Here is a tiny trained network, its code and every weight. The questions are about switching its units off for an input and a target symbol, where a switched-off unit gives its printed mean instead of its output.

import numpy as np


def w(rows, s, z=0):
    codes = np.array(rows[::2]) - 128.0
    scale = np.full(codes.shape[1], s)
    scale[-1] = z or s
    return codes * scale


def f(y):
    return np.maximum(y, 0)


def softmax(a):
    e = np.exp(a - a.max(-1, keepdims=True))
    return e / e.sum(-1, keepdims=True)


def log_softmax(a):
    a = a - a.max(-1, keepdims=True)
    return a - np.log(np.exp(a).sum(-1, keepdims=True))


def net(x, mask):
    ids = ['αδζηξω'.index(c) for c in x.split()]
    T = len(ids)
    res = E[ids] + P[:T]
    r = res
    for j in range(2):
        rows = slice(4 * j, 4 * j + 4)
        q, k, v = (r @ M[0][rows].T for M in (Q, K, V))
        z = softmax(np.where(np.tri(T) > 0, q @ k.T / 4**0.5, -1e9)) @ v
        o = O[0][rows]
        res = res + np.where(mask[j], z, o[:, -1]) @ o[:, :-1]
    y = f(res @ A[0][:, :-1].T + A[0][:, -1])
    res = res + np.where(mask[2:10], y, B[0][:, -1]) @ B[0][:, :-1]
    return log_softmax(res[-1] @ U[:, :-1].T + U[:, -1])


Q, K, V, O, A, B = {}, {}, {}, {}, {}, {}
E = w([
[223,91,11],'α',
[186,107,62],'δ',
[197,112,2],'ζ',
[236,69,41],'η',
[146,146,26],'ξ',
[155,109,85],'ω',
],0.0085)
P = w([
[128,211,192],'0',
[133,74,148],'1',
[168,169,123],'2',
[87,81,101],'3',
[198,165,84],'4',
[71,72,59],'5',
[226,155,45],'6',
[60,61,9],'7',
[252,152,5],'8',
[34,10,101],'9',
],0.013)
Q[0] = w([
[83,137,176],'H1',
[233,252,189],'H1',
[192,101,55],'H1',
[180,195,136],'H1',
[80,79,156],'H2',
[176,235,120],'H2',
[142,114,148],'H2',
[97,107,161],'H2',
],0.026)
K[0] = w([
[78,74,110],'H1',
[91,124,252],'H1',
[202,214,159],'H1',
[132,131,164],'H1',
[103,86,96],'H2',
[139,128,216],'H2',
[117,139,114],'H2',
[103,87,118],'H2',
],0.032)
V[0] = w([
[156,133,118],'H1',
[3,170,50],'H1',
[72,169,48],'H1',
[171,157,74],'H1',
[148,119,126],'H2',
[82,97,92],'H2',
[11,165,130],'H2',
[176,56,82],'H2',
],0.017)
O[0] = w([
[110,136,173,176],'H1',
[247,198,57,63],'H1',
[188,194,147,152],'H1',
[114,169,229,249],'H1',
[145,114,139,140],'H2',
[165,100,41,126],'H2',
[40,200,53,66],'H2',
[249,31,87,181],'H2',
],0.016,0.013)
A[0] = w([
[167,83,85,125],'N1',
[88,45,8,120],'N2',
[208,241,156,16],'N3',
[70,45,93,2],'N4',
[98,227,69,171],'N5',
[107,177,141,111],'N6',
[53,4,38,51],'N7',
[164,194,197,174],'N8',
],0.011,0.0056)
B[0] = w([
[54,185,105,201],'N1',
[98,66,124,135],'N2',
[59,106,62,182],'N3',
[177,130,153,157],'N4',
[146,114,250,179],'N5',
[82,146,130,168],'N6',
[102,198,146,162],'N7',
[192,114,68,250],'N8',
],0.022,0.017)
U = w([
[160,128,141,253],'α',
[183,142,180,41],'δ',
[238,154,145,98],'ζ',
[92,59,140,167],'η',
[148,94,108,192],'ξ',
[129,2,153,20],'ω',
],0.0086,0.0038)

Each question gives the input, a string of symbols that net reads in full, and the target symbol t.
The units are the heads (4 rows each of Q, K, V and O) and the neurons (one row each of A and B). Each row of codes is followed by its name. A weight is (code - 128) times the scale printed after its matrix; where a second scale follows, it is the last column's (O, A, B and U).
mask holds one flag per unit, heads first, then neurons. A switched-off unit (its flag False) gives its mean, the last column of its rows in O or B, instead of its output. The means were averaged over made-up inputs and are rounded, as every weight is.
A unit's drop is (log p(t) with every unit on - log p(t) with that unit switched off) / (log p(t) with every unit on - log p(t) with every unit switched off).
The circuit of an input: a set's keep is (log p(t) with only the set's units on - log p(t) with every unit switched off) / (log p(t) with every unit on - log p(t) with every unit switched off). Starting from all 10 units, units are removed one at a time, each time the one whose removal leaves the highest keep (on an exact tie, the one counted first), for as long as the keep stays at least 0.8.
units of the circuit, in order: the units of the circuit, biggest drop first
unit that matters most: the unit with the biggest drop
top k neurons: the k neurons with the biggest drops, biggest first
drop of u: that unit's drop, to one decimal
input ζ ζ α η δ ζ α η η, target ξ: units of the circuit, in order : N3, H1, N5
input ξ α η ξ, target δ: top 4 neurons : N7, N4, N8, N3
input ω ζ ω α α α δ ξ δ, target δ: units of the circuit, in order : H2, N5
input α η ξ η η δ ζ δ, target ζ: unit that matters most : H1
input α ω ζ ω ζ α, target ζ: units of the circuit, in order : H1, N8
input ζ α ξ, target ξ: top 2 neurons : N3, N8
input ξ δ ω α ξ ω α, target η: units of the circuit, in order : N3, H2
input ξ η δ, target η: units of the circuit, in order : H2, N6
input α δ ξ α, target ξ: units of the circuit, in order : H1, N3, N5
input η α α δ α ω ξ ζ, target ξ: units of the circuit, in order : H1, N3, N8
input α α ξ ω, target ξ: units of the circuit, in order : H1, N3, N5
input ζ α α η η ξ, target δ: top 4 neurons : N7, N4, N3, N8
input α α δ δ η ζ ξ α, target ξ: units of the circuit, in order : H1, N3, N8
input η α ζ ω ω, target ω: units of the circuit, in order : H1
input ζ η η ω η ζ ξ η, target ξ: top 2 neurons : N3, N1
input α α α ξ ω ω η δ, target δ: top 2 neurons : N7, N4
input α ω ζ η δ η ξ ω, target ξ: top 3 neurons : N3, N5, N1
input η ζ η α α η η α, target δ: top 4 neurons : N7, N4, N3, N8
input α ζ ω, target ζ: top 2 neurons : N8, N3
input α α ξ ω α ξ, target ω: top 2 neurons : N7, N1
input η α η η, target δ: top neuron : N7
input η ω ξ, target ω: top 2 neurons : N1, N7
input ζ ζ ξ ζ δ, target ξ: top 2 neurons : N3, N8
input η η α α ξ ζ ξ ξ, target ξ: drop of N3 : 0.9
input ξ ζ η η α α η, target η: drop of H2 : 0.8
input η α ζ, target ω: drop of N1 : 0.2
input η ζ α ω α ξ ζ, target ω: drop of H1 : 0.8
